Here is a tiny trained network, its code and every weight. The questions are about switching its units off for an input and a target symbol, where a switched-off unit gives its printed mean instead of its output.

import numpy as np


def w(rows, s, z=0):
    codes = np.array(rows[::2]) - 128.0
    scale = np.full(codes.shape[1], s)
    scale[-1] = z or s
    return codes * scale


def norm(h):
    return h / np.sqrt((h * h).mean(-1, keepdims=True) + 1e-5)


def f(y):
    return np.maximum(y, 0)


def softmax(a):
    e = np.exp(a - a.max(-1, keepdims=True))
    return e / e.sum(-1, keepdims=True)


def log_softmax(a):
    a = a - a.max(-1, keepdims=True)
    return a - np.log(np.exp(a).sum(-1, keepdims=True))


def net(x, mask):
    ids = ['Φαβγμπ'.index(c) for c in x.split()]
    T = len(ids)
    res = E[ids] + P[:T]
    u = 0
    for l in range(2):
        q, k, v = (norm(res) @ M[l].T for M in (Q, K, V))
        z = softmax(np.where(np.tri(T) > 0, q @ k.T / 3**0.5, -1e9)) @ v
        res = res + np.where(mask[u], z, O[l][:, -1]) @ O[l][:, :-1]
        u += 1
        y = f(norm(res) @ A[l][:, :-1].T + A[l][:, -1])
        res = res + np.where(mask[u : u + 12], y, B[l][:, -1]) @ B[l][:, :-1]
        u += 12
    return log_softmax(norm(res)[-1] @ U[:, :-1].T + U[:, -1])


Q, K, V, O, A, B = {}, {}, {}, {}, {}, {}
E = w([
[237,101,207,142],'Φ',
[133,148,55,244],'α',
[177,82,117,254],'β',
[82,144,56,170],'γ',
[157,206,179,53],'μ',
[176,62,45,139],'π',
],0.0097)
P = w([
[198,210,46,197],'0',
[169,178,96,181],'1',
[155,162,120,159],'2',
[135,143,133,155],'3',
[116,130,141,146],'4',
[97,119,143,138],'5',
[75,110,147,129],'6',
[58,97,157,117],'7',
[40,80,169,102],'8',
[24,71,176,96],'9',
[3,62,181,91],'10',
],0.0069)
Q[0] = w([
[71,2,69,251],'0.h0',
[78,148,189,111],'0.h0',
[209,240,237,9],'0.h0',
],0.0094)
K[0] = w([
[18,47,188,51],'0.h0',
[238,208,211,163],'0.h0',
[207,254,103,197],'0.h0',
],0.0072)
V[0] = w([
[163,72,162,160],'0.h0',
[82,168,220,178],'0.h0',
[145,78,84,253],'0.h0',
],0.0064)
O[0] = w([
[89,106,58,214,177],'0.h0',
[104,254,136,225,104],'0.h0',
[70,74,174,116,254],'0.h0',
],0.0056,0.0064)
A[0] = w([
[140,67,237,123,253],'0.n0',
[215,109,239,135,209],'0.n1',
[114,166,165,148,234],'0.n2',
[239,184,146,112,125],'0.n3',
[103,102,60,93,114],'0.n4',
[147,158,137,160,69],'0.n5',
[205,115,76,166,156],'0.n6',
[127,255,131,129,163],'0.n7',
[148,80,86,243,125],'0.n8',
[117,108,196,171,110],'0.n9',
[75,116,142,171,202],'0.n10',
[98,94,48,139,165],'0.n11',
],0.008,0.0025)
B[0] = w([
[175,189,37,137,255],'0.n0',
[217,197,142,67,241],'0.n1',
[137,187,77,80,166],'0.n2',
[86,88,134,190,159],'0.n3',
[156,107,237,108,149],'0.n4',
[70,150,161,65,137],'0.n5',
[134,136,255,158,173],'0.n6',
[101,186,141,99,139],'0.n7',
[63,138,187,79,226],'0.n8',
[45,113,123,183,191],'0.n9',
[178,177,112,117,186],'0.n10',
[158,94,204,134,175],'0.n11',
],0.0053,0.0085)
Q[1] = w([
[254,200,62,9],'1.h0',
[186,223,111,176],'1.h0',
[89,199,177,107],'1.h0',
],0.0097)
K[1] = w([
[231,181,203,168],'1.h0',
[108,228,181,141],'1.h0',
[134,199,2,75],'1.h0',
],0.0087)
V[1] = w([
[166,117,53,178],'1.h0',
[118,95,2,36],'1.h0',
[206,118,90,247],'1.h0',
],0.0045)
O[1] = w([
[2,53,222,199,97],'1.h0',
[234,208,206,150,1],'1.h0',
[155,175,78,204,160],'1.h0',
],0.0061,0.0043)
A[1] = w([
[167,67,184,106,126],'1.n0',
[157,107,159,156,136],'1.n1',
[224,136,125,155,3],'1.n2',
[68,130,133,120,195],'1.n3',
[118,113,138,178,88],'1.n4',
[153,240,117,81,135],'1.n5',
[143,127,183,74,169],'1.n6',
[107,138,133,190,132],'1.n7',
[159,68,79,149,121],'1.n8',
[168,96,183,157,85],'1.n9',
[246,137,107,164,15],'1.n10',
[108,179,125,167,134],'1.n11',
],0.011,0.0046)
B[1] = w([
[201,66,172,167,178],'1.n0',
[122,125,99,87,168],'1.n1',
[167,141,1,199,194],'1.n2',
[188,120,101,106,191],'1.n3',
[112,154,127,125,156],'1.n4',
[137,132,197,162,254],'1.n5',
[106,139,134,169,182],'1.n6',
[138,118,118,100,172],'1.n7',
[116,143,192,112,156],'1.n8',
[138,131,114,124,164],'1.n9',
[161,129,30,194,221],'1.n10',
[126,151,164,106,174],'1.n11',
],0.0095,0.0072)
U = w([
[183,167,62,183,146],'Φ',
[47,201,98,102,41],'α',
[7,100,123,162,251],'β',
[135,126,65,2,113],'γ',
[126,225,220,89,178],'μ',
[179,44,197,123,26],'π',
],0.014,0.0019)

Each question gives the input, a string of symbols that net reads in full, and the target symbol t.
The units are the heads (3 rows each of Q, K, V and O) and the neurons (one row each of A and B). Each row of codes is followed by its name. A weight is (code - 128) times the scale printed after its matrix; where a second scale follows, it is the last column's (O, A, B and U).
mask holds one flag per unit, layer by layer, with each layer's heads first. A switched-off unit (its flag False) gives its mean, the last column of its rows in O or B, instead of its output. The means were averaged over made-up inputs and are rounded, as every weight is.
A unit's drop is (log p(t) with every unit on - log p(t) with that unit switched off) / (log p(t) with every unit on - log p(t) with every unit switched off).
unit that matters most: the unit with the biggest drop
top k neurons: the k neurons with the biggest drops, biggest first
k most important neurons of layer l: the k neurons of layer l with the biggest drops, biggest first
drop when u is switched off: that unit's drop, to one decimal
input γ π β, target π: unit that matters most : 0.n8
input Φ β α β Φ π Φ Φ γ, target γ: 4 most important neurons of layer 1 : (1.n5; 1.n3; 1.n10; 1.n0)
input Φ Φ Φ β μ Φ Φ γ, target γ: 3 most important neurons of layer 0 : (0.n1; 0.n0; 0.n11)
input α Φ Φ π β Φ μ Φ γ Φ α, target γ: 3 most important neurons of layer 0 : (0.n1; 0.n0; 0.n6)
input Φ α Φ γ α, target γ: top 4 neurons : (0.n1; 0.n0; 1.n5; 1.n3)
input Φ α Φ α, target α: top 2 neurons : (1.n0; 1.n5)
input Φ π β γ, target π: 2 most important neurons of layer 0 : (0.n0; 0.n11)
input π Φ Φ β Φ Φ π Φ β, target π: 2 most important neurons of layer 1 : (1.n10; 1.n2)
input β β Φ π Φ Φ α Φ β α α, target β: 3 most important neurons of layer 0 : (0.n1; 0.n0; 0.n11)
input Φ β β β Φ β Φ γ α β, target γ: top 3 neurons : (1.n5; 1.n3; 0.n0)
input Φ α γ Φ Φ Φ μ Φ γ, target μ: 2 most important neurons of layer 0 : (0.n10; 0.n9)
input Φ α Φ β μ β, target μ: 2 most important neurons of layer 1 : (1.n10; 1.n2)
input π Φ Φ Φ π β π Φ γ β, target γ: top 2 neurons : (0.n1; 1.n5)
input α β β Φ Φ Φ Φ α, target α: unit that matters most : 0.h0
input Φ μ Φ α, target μ: 2 most important neurons of layer 1 : (1.n10; 1.n2)
input Φ π π β β π μ γ, target π: drop when 1.n10 is switched off : 0.3
input Φ π β Φ Φ Φ Φ Φ β, target β: drop when 1.n10 is switched off : 0.2
input π π Φ π β π α, target π: drop when 0.h0 is switched off : 0.8
input π Φ π α β Φ α, target β: drop when 1.n10 is switched off : 0.3
